Below are the code and all the weights of a small trained network. Each question names an input and a class and asks about switching units off, where a switched-off unit gives its printed mean instead of its output.

import numpy as np


def w(rows, s, z=0):
    codes = np.array(rows[::2]) - 128.0
    scale = np.full(codes.shape[1], s)
    scale[-1] = z or s
    return codes * scale


def norm(h):
    return h / np.sqrt((h * h).mean(-1, keepdims=True) + 1e-5)


def f(y):
    return y / 2 * (1 + np.tanh(0.7978845608 * (y + 0.044715 * y**3)))


def log_softmax(a):
    a = a - a.max(-1, keepdims=True)
    return a - np.log(np.exp(a).sum(-1, keepdims=True))


def net(x, mask):
    res = np.array(x, float).reshape(1, 3) / 4 @ E
    u = 0
    for l in range(2):
        y = f(norm(res) @ A[l][:, :-1].T + A[l][:, -1])
        res = res + np.where(mask[u : u + 14], y, B[l][:, -1]) @ B[l][:, :-1]
        u += 14
    return log_softmax(norm(res)[-1] @ U[:, :-1].T + U[:, -1])


A, B = {}, {}
E = w([
[198,162,229],'x0',
[70,183,255],'x1',
[156,183,125],'x2',
],0.00097)
A[0] = w([
[170,141,137,30],'0.n0',
[217,164,93,119],'0.n1',
[130,211,133,200],'0.n2',
[4,207,213,188],'0.n3',
[150,184,183,150],'0.n4',
[181,143,133,12],'0.n5',
[86,132,27,204],'0.n6',
[146,165,197,175],'0.n7',
[150,140,118,148],'0.n8',
[149,158,102,82],'0.n9',
[141,165,151,87],'0.n10',
[95,108,118,252],'0.n11',
[113,74,74,138],'0.n12',
[89,78,93,109],'0.n13',
],0.004,0.0013)
B[0] = w([
[132,132,103,104],'0.n0',
[227,118,133,148],'0.n1',
[143,71,121,168],'0.n2',
[253,91,206,253],'0.n3',
[71,87,99,164],'0.n4',
[138,151,93,102],'0.n5',
[47,12,134,206],'0.n6',
[70,74,110,175],'0.n7',
[165,99,136,135],'0.n8',
[149,144,155,117],'0.n9',
[131,93,89,123],'0.n10',
[61,133,217,181],'0.n11',
[87,119,128,159],'0.n12',
[83,180,158,144],'0.n13',
],0.0023,0.002)
A[1] = w([
[241,100,35,255],'1.n0',
[152,97,115,115],'1.n1',
[20,146,53,119],'1.n2',
[227,204,135,199],'1.n3',
[138,49,192,227],'1.n4',
[93,187,223,217],'1.n5',
[147,143,207,129],'1.n6',
[73,84,158,226],'1.n7',
[253,195,117,197],'1.n8',
[184,138,67,220],'1.n9',
[131,140,252,153],'1.n10',
[117,138,213,207],'1.n11',
[135,30,201,239],'1.n12',
[107,37,107,202],'1.n13',
],0.0037,0.0009)
B[1] = w([
[109,205,174,189],'1.n0',
[121,171,145,139],'1.n1',
[136,71,156,143],'1.n2',
[74,94,103,149],'1.n3',
[224,170,82,229],'1.n4',
[166,126,41,170],'1.n5',
[136,126,101,165],'1.n6',
[163,111,119,190],'1.n7',
[27,69,134,161],'1.n8',
[111,149,254,142],'1.n9',
[160,153,100,206],'1.n10',
[148,144,58,184],'1.n11',
[163,173,74,252],'1.n12',
[178,162,125,194],'1.n13',
],0.0032,0.0024)
U = w([
[240,191,47,251],'0',
[19,219,254,58],'1',
[4,16,42,14],'2',
],0.0079,0.0023)

Each question gives the input, the list of numbers given to net, and the class t.
The units are the neurons (one row each of A and B). Each row of codes is followed by its name. A weight is (code - 128) times the scale printed after its matrix; where a second scale follows, it is the last column's (A, B and U).
mask holds one flag per neuron, layer by layer. A switched-off neuron (its flag False) gives its mean, the last column of its row in B, instead of its output. The means were averaged over made-up inputs and are rounded, as every weight is.
A unit's drop is (log p(t) with every unit on - log p(t) with that unit switched off) / (log p(t) with every unit on - log p(t) with every unit switched off).
unit that matters most: the unit with the biggest drop
top k neurons: the k neurons with the biggest drops, biggest first
k most important neurons of layer l: the k neurons of layer l with the biggest drops, biggest first
drop when u is switched off: that unit's drop, to one decimal
input [2,-4,8], class 1: top neuron	[1.n0]
input [-3,-7,5], class 1: 2 most important neurons of layer 0	[0.n7, 0.n4]
input [-2,-7,-4], class 2: top 2 neurons	[0.n3, 0.n6]
input [-1,-3,-3], class 2: 2 most important neurons of layer 0	[0.n3, 0.n12]
input [-3,-3,0], class 2: top 3 neurons	[0.n3, 1.n4, 1.n10]
input [-2,-5,-3], class 2: top 2 neurons	[0.n3, 1.n4]
input [2,0,2], class 1: top 2 neurons	[0.n6, 0.n11]
input [1,-4,0], class 1: top 2 neurons	[0.n3, 0.n7]
input [-2,-1,2], class 2: 4 most important neurons of layer 1	[1.n0, 1.n2, 1.n10, 1.n4]
input [-2,-7,-1], class 2: top 4 neurons	[0.n3, 0.n6, 1.n4, 1.n10]
input [-6,-5,3], class 2: top 2 neurons	[0.n3, 0.n6]
input [4,1,8], class 1: 3 most important neurons of layer 1	[1.n0, 1.n8, 1.n9]
input [-3,-5,-3], class 2: top 2 neurons	[0.n3, 1.n4]
input [-5,-4,-2], class 2: unit that matters most	0.n3
input [0,6,-8], class 0: drop when 1.n6 is switched off	0.0
input [5,-2,8], class 1: drop when 1.n0 is switched off	0.1
input [4,0,8], class 1: drop when 1.n8 is switched off	0.2
input [-8,-4,5], class 2: drop when 0.n6 is switched off	0.2
